Below are the code and all the weights of a small trained network. Each question names an input and a target symbol and asks about switching units off, where a switched-off unit gives its printed mean instead of its output.

import numpy as np


def w(rows, s, z=0):
    codes = np.array(rows[::2]) - 128.0
    scale = np.full(codes.shape[1], s)
    scale[-1] = z or s
    return codes * scale


def f(y):
    return y / 2 * (1 + np.tanh(0.7978845608 * (y + 0.044715 * y**3)))


def softmax(a):
    e = np.exp(a - a.max(-1, keepdims=True))
    return e / e.sum(-1, keepdims=True)


def log_softmax(a):
    a = a - a.max(-1, keepdims=True)
    return a - np.log(np.exp(a).sum(-1, keepdims=True))


def net(x, mask):
    ids = ['αγημσφ'.index(c) for c in x.split()]
    T = len(ids)
    res = E[ids] + P[:T]
    u = 0
    for l in range(3):
        r = res
        for j in range(3):
            rows = slice(2 * j, 2 * j + 2)
            q, k, v = (r @ M[l][rows].T for M in (Q, K, V))
            z = softmax(np.where(np.tri(T) > 0, q @ k.T / 2**0.5, -1e9)) @ v
            o = O[l][rows]
            res = res + np.where(mask[u + j], z, o[:, -1]) @ o[:, :-1]
        u += 3
        y = f(res @ A[l][:, :-1].T + A[l][:, -1])
        res = res + np.where(mask[u : u + 8], y, B[l][:, -1]) @ B[l][:, :-1]
        u += 8
    return log_softmax(res[-1] @ U[:, :-1].T + U[:, -1])


Q, K, V, O, A, B = {}, {}, {}, {}, {}, {}
E = w([
[147,134,15,173,155,160,119,139],'α',
[127,185,120,73,148,254,151,111],'γ',
[66,104,108,176,125,169,196,59],'η',
[178,92,160,104,104,130,192,206],'μ',
[196,140,166,165,74,111,136,89],'σ',
[127,63,99,62,45,171,70,102],'φ',
],0.005)
P = w([
[73,209,40,29,169,32,151,111],'0',
[211,181,51,126,146,157,212,117],'1',
[70,175,74,46,124,60,115,121],'2',
[210,150,83,159,107,172,181,125],'3',
[60,140,121,77,108,80,78,123],'4',
[204,120,125,194,80,197,149,139],'5',
[66,104,166,106,95,103,50,125],'6',
[197,87,160,224,53,212,117,155],'7',
[73,63,213,123,79,127,5,122],'8',
[184,52,199,253,41,237,89,187],'9',
],0.0037)
Q[0] = w([
[62,134,91,141,175,153,78,124],'L0H1',
[37,133,194,57,231,8,79,168],'L0H1',
[193,99,96,138,3,239,195,128],'L0H2',
[30,132,190,44,178,82,118,84],'L0H2',
[38,145,154,48,216,10,12,134],'L0H3',
[153,122,69,115,77,225,85,130],'L0H3',
],0.038)
K[0] = w([
[59,84,65,86,135,200,179,177],'L0H1',
[89,182,27,70,186,107,208,94],'L0H1',
[188,68,227,129,36,124,83,159],'L0H2',
[182,146,41,86,113,41,132,139],'L0H2',
[125,254,95,127,222,73,152,148],'L0H3',
[79,108,214,248,150,108,132,180],'L0H3',
],0.03)
V[0] = w([
[128,151,123,150,121,132,105,130],'L0H1',
[150,50,139,12,104,71,239,189],'L0H1',
[72,142,125,120,159,173,193,110],'L0H2',
[44,150,135,117,149,207,205,95],'L0H2',
[134,155,60,114,103,195,38,151],'L0H3',
[155,109,57,62,111,204,33,110],'L0H3',
],0.011)
O[0] = w([
[126,142,113,123,147,122,124,124,119],'L0H1',
[105,3,151,130,3,187,98,148,251],'L0H1',
[125,111,187,167,156,149,82,131,121],'L0H2',
[142,114,233,189,162,147,54,111,124],'L0H2',
[156,57,108,79,180,117,127,84,195],'L0H3',
[150,3,148,83,140,137,141,69,220],'L0H3',
],0.0061,0.0015)
A[0] = w([
[95,135,145,49,85,32,94,154,168],'L0N1',
[156,163,161,109,155,89,155,112,10],'L0N2',
[71,165,180,20,140,132,88,163,75],'L0N3',
[112,121,134,115,160,109,131,162,112],'L0N4',
[82,145,93,99,121,101,38,158,93],'L0N5',
[3,123,99,124,187,85,69,143,161],'L0N6',
[125,167,143,144,173,122,115,152,6],'L0N7',
[57,142,139,75,88,50,71,34,109],'L0N8',
],0.016,0.0026)
B[0] = w([
[176,95,192,183,216,110,39,193,240],'L0N1',
[59,57,110,126,157,169,140,187,52],'L0N2',
[37,146,159,14,175,135,111,189,152],'L0N3',
[163,129,120,103,133,106,146,146,68],'L0N4',
[145,55,80,104,194,126,120,46,128],'L0N5',
[97,10,126,134,42,142,149,106,196],'L0N6',
[78,124,147,129,110,120,53,134,61],'L0N7',
[61,208,81,200,122,162,78,137,250],'L0N8',
],0.012,0.0014)
Q[1] = w([
[146,137,146,122,145,121,133,99],'L1H1',
[198,250,198,174,206,93,138,162],'L1H1',
[103,141,109,136,112,110,103,147],'L1H2',
[155,111,114,123,90,68,206,201],'L1H2',
[206,116,110,206,128,164,87,76],'L1H3',
[41,195,162,133,127,110,114,107],'L1H3',
],0.024)
K[1] = w([
[152,129,75,149,120,162,164,167],'L1H1',
[252,168,64,222,107,143,220,117],'L1H1',
[92,100,92,172,72,99,113,151],'L1H2',
[217,174,158,243,71,133,207,56],'L1H2',
[203,218,171,218,115,172,189,61],'L1H3',
[79,38,117,50,162,136,159,39],'L1H3',
],0.017)
V[1] = w([
[224,127,56,157,30,179,157,122],'L1H1',
[53,128,97,101,169,101,158,253],'L1H1',
[163,101,226,133,153,78,201,134],'L1H2',
[134,139,180,116,109,133,151,179],'L1H2',
[92,158,151,161,101,121,112,117],'L1H3',
[127,117,148,152,120,122,89,129],'L1H3',
],0.0027)
O[1] = w([
[254,186,132,134,243,109,180,206,17],'L1H1',
[53,42,72,132,92,221,48,128,200],'L1H1',
[104,82,35,85,75,36,201,143,2],'L1H2',
[92,106,109,120,175,166,186,70,122],'L1H2',
[119,126,190,163,132,176,137,99,161],'L1H3',
[169,165,155,171,100,114,93,65,163],'L1H3',
],0.0011,0.00074)
A[1] = w([
[168,183,172,167,159,94,130,107,28],'L1N1',
[125,82,114,143,93,94,145,49,179],'L1N2',
[172,245,70,129,148,94,245,156,68],'L1N3',
[110,226,125,247,35,165,160,166,250],'L1N4',
[176,127,67,181,174,207,159,91,135],'L1N5',
[193,240,158,233,196,131,141,95,198],'L1N6',
[194,149,65,114,66,159,164,159,163],'L1N7',
[96,207,92,136,73,71,165,123,41],'L1N8',
],0.012,0.0024)
B[1] = w([
[114,168,92,147,166,71,162,223,136],'L1N1',
[99,144,111,163,77,71,172,124,187],'L1N2',
[129,110,47,101,210,120,183,48,157],'L1N3',
[52,167,159,215,122,145,148,133,254],'L1N4',
[124,68,151,135,100,81,118,151,178],'L1N5',
[245,195,135,141,165,198,137,132,188],'L1N6',
[54,130,101,169,112,94,131,95,196],'L1N7',
[117,153,110,116,153,80,119,184,133],'L1N8',
],0.012,0.0084)
Q[2] = w([
[203,159,235,75,159,200,27,191],'L2H1',
[130,138,129,113,146,144,97,114],'L2H1',
[152,128,147,114,162,221,36,164],'L2H2',
[182,143,166,103,180,138,73,185],'L2H2',
[128,196,74,252,99,131,201,103],'L2H3',
[149,103,123,84,148,147,95,138],'L2H3',
],0.031)
K[2] = w([
[142,231,127,182,153,254,179,105],'L2H1',
[148,145,151,91,116,149,115,121],'L2H1',
[217,208,168,56,162,153,94,123],'L2H2',
[204,200,114,145,192,163,105,154],'L2H2',
[59,145,51,219,105,194,246,75],'L2H3',
[145,110,116,87,108,108,107,167],'L2H3',
],0.022)
V[2] = w([
[186,137,181,128,166,107,183,163],'L2H1',
[129,90,88,166,160,132,72,130],'L2H1',
[143,48,146,129,151,123,143,165],'L2H2',
[85,99,169,146,202,158,174,135],'L2H2',
[150,39,58,130,98,171,114,122],'L2H3',
[120,96,106,92,146,3,158,127],'L2H3',
],0.0026)
O[2] = w([
[161,159,61,35,158,134,90,160,143],'L2H1',
[138,208,103,102,120,4,128,108,142],'L2H1',
[124,117,141,180,153,164,95,120,7],'L2H2',
[121,90,119,105,166,139,125,140,228],'L2H2',
[170,86,222,184,168,65,53,7,24],'L2H3',
[172,73,74,122,120,111,155,44,72],'L2H3',
],0.0011,0.002)
A[2] = w([
[98,161,163,9,98,188,142,74,123],'L2N1',
[167,115,84,54,136,111,182,71,1],'L2N2',
[154,163,83,109,77,142,115,87,40],'L2N3',
[211,97,103,57,164,116,141,107,14],'L2N4',
[144,117,88,116,140,138,169,59,224],'L2N5',
[154,54,103,100,84,112,142,72,225],'L2N6',
[215,83,178,70,123,121,115,163,230],'L2N7',
[113,117,98,124,154,140,49,110,136],'L2N8',
],0.014,0.0025)
B[2] = w([
[150,137,70,142,163,134,248,41,164],'L2N1',
[114,121,158,249,108,172,86,173,174],'L2N2',
[97,141,132,114,160,118,142,147,131],'L2N3',
[30,78,103,134,128,159,33,159,149],'L2N4',
[138,96,99,7,167,151,160,83,249],'L2N5',
[217,188,130,42,49,87,68,137,255],'L2N6',
[88,125,195,94,233,13,182,168,206],'L2N7',
[88,107,39,107,184,202,45,151,167],'L2N8',
],0.011,0.0067)
U = w([
[107,97,67,117,151,183,15,162,3],'α',
[106,92,203,87,210,45,117,202,126],'γ',
[251,225,179,189,171,206,103,179,99],'η',
[1,86,150,232,28,109,132,110,200],'μ',
[124,136,54,80,200,148,224,40,86],'σ',
[190,154,116,58,58,76,78,112,208],'φ',
],0.0025,0.0023)

Each question gives the input, a string of symbols that net reads in full, and the target symbol t.
The units are the heads (2 rows each of Q, K, V and O) and the neurons (one row each of A and B). Each row of codes is followed by its name. A weight is (code - 128) times the scale printed after its matrix; where a second scale follows, it is the last column's (O, A, B and U).
mask holds one flag per unit, layer by layer, with each layer's heads first. A switched-off unit (its flag False) gives its mean, the last column of its rows in O or B, instead of its output. The means were averaged over made-up inputs and are rounded, as every weight is.
A unit's drop is (log p(t) with every unit on - log p(t) with that unit switched off) / (log p(t) with every unit on - log p(t) with every unit switched off).
most important unit: the unit with the biggest drop
top k neurons: the k neurons with the biggest drops, biggest first
k most important neurons of layer l: the k neurons of layer l with the biggest drops, biggest first
heads that matter: for each layer, one digit per head in row order, 1 if its drop is at least 0.15 and else 0, layers parted by /
drop when u is switched off: that unit's drop, to one decimal
input σ μ μ γ α γ η α, target η: most important unit	L0H2
input μ μ γ μ μ α σ η η α, target η: heads that matter	110 / 000 / 000
input φ η η γ, target η: heads that matter	011 / 000 / 000
input μ η α η φ, target α: top 4 neurons	(L2N8; L0N8; L0N1; L0N5)
input η σ γ μ, target σ: heads that matter	001 / 000 / 000
input σ η μ η μ α α α, target α: 3 most important neurons of layer 0	(L0N6; L0N1; L0N8)
input μ φ γ γ α γ, target γ: heads that matter	111 / 000 / 000
input σ η σ σ γ η φ γ, target φ: heads that matter	001 / 000 / 000
input σ σ η σ γ η, target σ: top 4 neurons	(L1N3; L0N6; L2N5; L0N1)
input α α η μ μ α α μ σ α, target σ: heads that matter	110 / 000 / 000
input η α α σ μ μ η γ, target μ: heads that matter	100 / 000 / 000
input α α σ σ σ φ μ γ, target φ: heads that matter	001 / 000 / 000
input α α μ μ γ α φ α φ, target α: top 3 neurons	(L0N8; L2N8; L0N1)
input σ μ η σ μ φ α, target φ: top 3 neurons	(L2N6; L0N5; L1N4)
input η φ α γ γ α μ, target γ: top 2 neurons	(L2N7; L1N4)
input γ η μ μ μ γ α α, target γ: most important unit	L0H3
input σ γ α α, target γ: heads that matter	011 / 000 / 000
input μ η μ μ, target μ: heads that matter	101 / 000 / 000
input μ η φ μ η μ μ α μ α, target μ: heads that matter	000 / 000 / 000
input φ φ μ σ γ η μ μ μ φ, target φ: most important unit	L2N6
input α α η, target μ: top 2 neurons	(L0N8; L0N6)
input η μ μ μ η η σ μ, target σ: top 4 neurons	(L1N3; L2N5; L0N1; L0N6)
input σ φ σ γ α σ, target σ: drop when L0N7 is switched off	0.0
input α α γ α γ μ σ φ φ σ, target φ: drop when L2N6 is switched off	0.7
input μ φ σ μ σ α, target σ: drop when L2N5 is switched off	0.4
input σ γ η γ γ η, target η: drop when L0N6 is switched off	0.1
input α μ γ α, target μ: most important unit	L0H1
